Below are the code and all the weights of a small trained network. Each question names an input and a target symbol and asks about switching units off, where a switched-off unit gives its printed mean instead of its output.

import numpy as np


def w(rows, s, z=0):
    codes = np.array(rows[::2]) - 128.0
    scale = np.full(codes.shape[1], s)
    scale[-1] = z or s
    return codes * scale


def norm(h):
    return h / np.sqrt((h * h).mean(-1, keepdims=True) + 1e-5)


def f(y):
    return y / 2 * (1 + np.tanh(0.7978845608 * (y + 0.044715 * y**3)))


def softmax(a):
    e = np.exp(a - a.max(-1, keepdims=True))
    return e / e.sum(-1, keepdims=True)


def log_softmax(a):
    a = a - a.max(-1, keepdims=True)
    return a - np.log(np.exp(a).sum(-1, keepdims=True))


def net(x, mask):
    ids = ['αζλμξτ'.index(c) for c in x.split()]
    T = len(ids)
    res = E[ids] + P[:T]
    r = norm(res)
    for j in range(2):
        rows = slice(4 * j, 4 * j + 4)
        q, k, v = (r @ M[0][rows].T for M in (Q, K, V))
        z = softmax(np.where(np.tri(T) > 0, q @ k.T / 4**0.5, -1e9)) @ v
        o = O[0][rows]
        res = res + np.where(mask[j], z, o[:, -1]) @ o[:, :-1]
    y = f(norm(res) @ A[0][:, :-1].T + A[0][:, -1])
    res = res + np.where(mask[2:10], y, B[0][:, -1]) @ B[0][:, :-1]
    return log_softmax(norm(res)[-1] @ U[:, :-1].T + U[:, -1])


Q, K, V, O, A, B = {}, {}, {}, {}, {}, {}
E = w([
[102,102,43,28,99,151],'α',
[60,190,47,165,65,71],'ζ',
[173,132,139,33,119,88],'λ',
[222,96,22,169,129,146],'μ',
[49,73,203,153,171,80],'ξ',
[144,160,132,112,252,120],'τ',
],0.015)
P = w([
[84,150,238,156,108,135],'0',
[187,252,165,148,125,35],'1',
[171,169,145,110,161,191],'2',
[138,134,21,158,162,105],'3',
[143,123,148,120,178,176],'4',
[160,181,126,81,121,53],'5',
[170,125,197,97,180,149],'6',
[77,139,149,108,126,113],'7',
],0.014)
Q[0] = w([
[166,201,88,141,119,79],'h0',
[172,124,188,208,119,192],'h0',
[128,1,118,95,203,9],'h0',
[157,87,114,111,126,130],'h0',
[146,11,229,90,169,250],'h1',
[97,89,174,108,146,174],'h1',
[201,79,139,130,97,134],'h1',
[124,198,175,57,65,41],'h1',
],0.0083)
K[0] = w([
[82,35,169,92,55,124],'h0',
[156,95,69,68,148,84],'h0',
[12,97,140,78,51,118],'h0',
[130,160,94,163,152,84],'h0',
[168,94,193,111,216,154],'h1',
[153,104,115,139,188,114],'h1',
[176,83,125,156,180,130],'h1',
[141,194,127,127,82,150],'h1',
],0.011)
V[0] = w([
[47,87,102,86,32,203],'h0',
[199,72,175,49,139,169],'h0',
[64,162,171,19,75,95],'h0',
[175,203,186,132,216,159],'h0',
[211,193,80,97,192,105],'h1',
[67,129,57,132,177,97],'h1',
[225,149,80,219,87,2],'h1',
[125,79,145,76,97,74],'h1',
],0.0093)
O[0] = w([
[49,109,84,193,78,157,85],'h0',
[52,18,116,105,188,54,4],'h0',
[75,78,1,172,62,80,254],'h0',
[185,144,144,49,204,83,172],'h0',
[68,90,127,67,250,134,161],'h1',
[154,244,152,124,180,110,191],'h1',
[83,139,131,66,100,227,211],'h1',
[84,154,108,118,53,85,101],'h1',
],0.0099,0.0055)
A[0] = w([
[152,78,105,170,70,98,124],'n0',
[140,107,134,144,197,118,100],'n1',
[76,147,149,99,68,43,1],'n2',
[105,70,131,141,176,126,167],'n3',
[103,61,209,202,128,139,26],'n4',
[98,203,90,141,125,7,112],'n5',
[136,175,53,89,207,156,102],'n6',
[87,163,167,114,155,153,198],'n7',
],0.012,0.0032)
B[0] = w([
[185,132,220,147,254,102,157],'n0',
[91,225,141,205,137,161,153],'n1',
[152,109,85,83,99,189,154],'n2',
[94,226,109,34,121,140,142],'n3',
[184,183,238,163,57,49,136],'n4',
[132,65,135,46,109,224,227],'n5',
[101,122,184,4,105,66,255],'n6',
[102,216,86,74,158,82,176],'n7',
],0.0072,0.0086)
U = w([
[103,89,69,174,124,120,82],'α',
[155,186,99,148,78,191,70],'ζ',
[120,69,100,93,128,112,69],'λ',
[126,94,157,96,174,244,144],'μ',
[172,132,162,141,146,81,252],'ξ',
[135,165,161,135,230,128,74],'τ',
],0.011,0.0041)

Each question gives the input, a string of symbols that net reads in full, and the target symbol t.
The units are the heads (4 rows each of Q, K, V and O) and the neurons (one row each of A and B). Each row of codes is followed by its name. A weight is (code - 128) times the scale printed after its matrix; where a second scale follows, it is the last column's (O, A, B and U).
mask holds one flag per unit, heads first, then neurons. A switched-off unit (its flag False) gives its mean, the last column of its rows in O or B, instead of its output. The means were averaged over made-up inputs and are rounded, as every weight is.
A unit's drop is (log p(t) with every unit on - log p(t) with that unit switched off) / (log p(t) with every unit on - log p(t) with every unit switched off).
The circuit of an input: a set's keep is (log p(t) with only the set's units on - log p(t) with every unit switched off) / (log p(t) with every unit on - log p(t) with every unit switched off). Starting from all 10 units, units are removed one at a time, each time the one whose removal leaves the highest keep (on an exact tie, the one counted first), for as long as the keep stays at least 0.8.
circuit, biggest first: the units of the circuit, biggest drop first
top k neurons: the k neurons with the biggest drops, biggest first
which heads matter: for each layer, one digit per head in row order, 1 if its drop is at least 0.15 and else 0, layers parted by /
drop of u: that unit's drop, to one decimal
input λ ζ λ ζ ζ, target λ: circuit, biggest first -> [h0]
input λ α μ ζ, target λ: circuit, biggest first -> [h0 n5]
input τ ζ α μ τ ζ α, target τ: circuit, biggest first -> [h1 n1]
input λ ξ α ξ ξ ξ, target λ: top 2 neurons -> [n5 n2]
input ζ α λ, target λ: circuit, biggest first -> [h0 h1]
input ζ τ ξ μ ζ, target ξ: circuit, biggest first -> [h0 n6]
input ξ ξ ζ λ α ζ, target μ: which heads matter -> 00
input λ μ ξ λ λ μ μ, target τ: top 3 neurons -> [n1 n5 n3]
input ζ λ λ, target λ: circuit, biggest first -> [h1 h0]
input ξ τ μ ζ μ τ μ, target τ: circuit, biggest first -> [h0 n5]
input ζ μ ξ τ ζ ξ α, target ζ: top 2 neurons -> [n0 n5]
input ζ τ λ ζ ξ α μ, target ξ: top 2 neurons -> [n0 n5]
input ζ ζ τ λ, target ζ: drop of n1 -> 0.0
input ξ τ μ ξ, target μ: circuit, biggest first -> [n5]
input ξ ξ ξ, target ξ: drop of h1 -> 0.5
input α ξ λ λ, target α: drop of h0 -> 0.8
input α α μ ξ ξ ζ, target α: drop of n6 -> 0.1
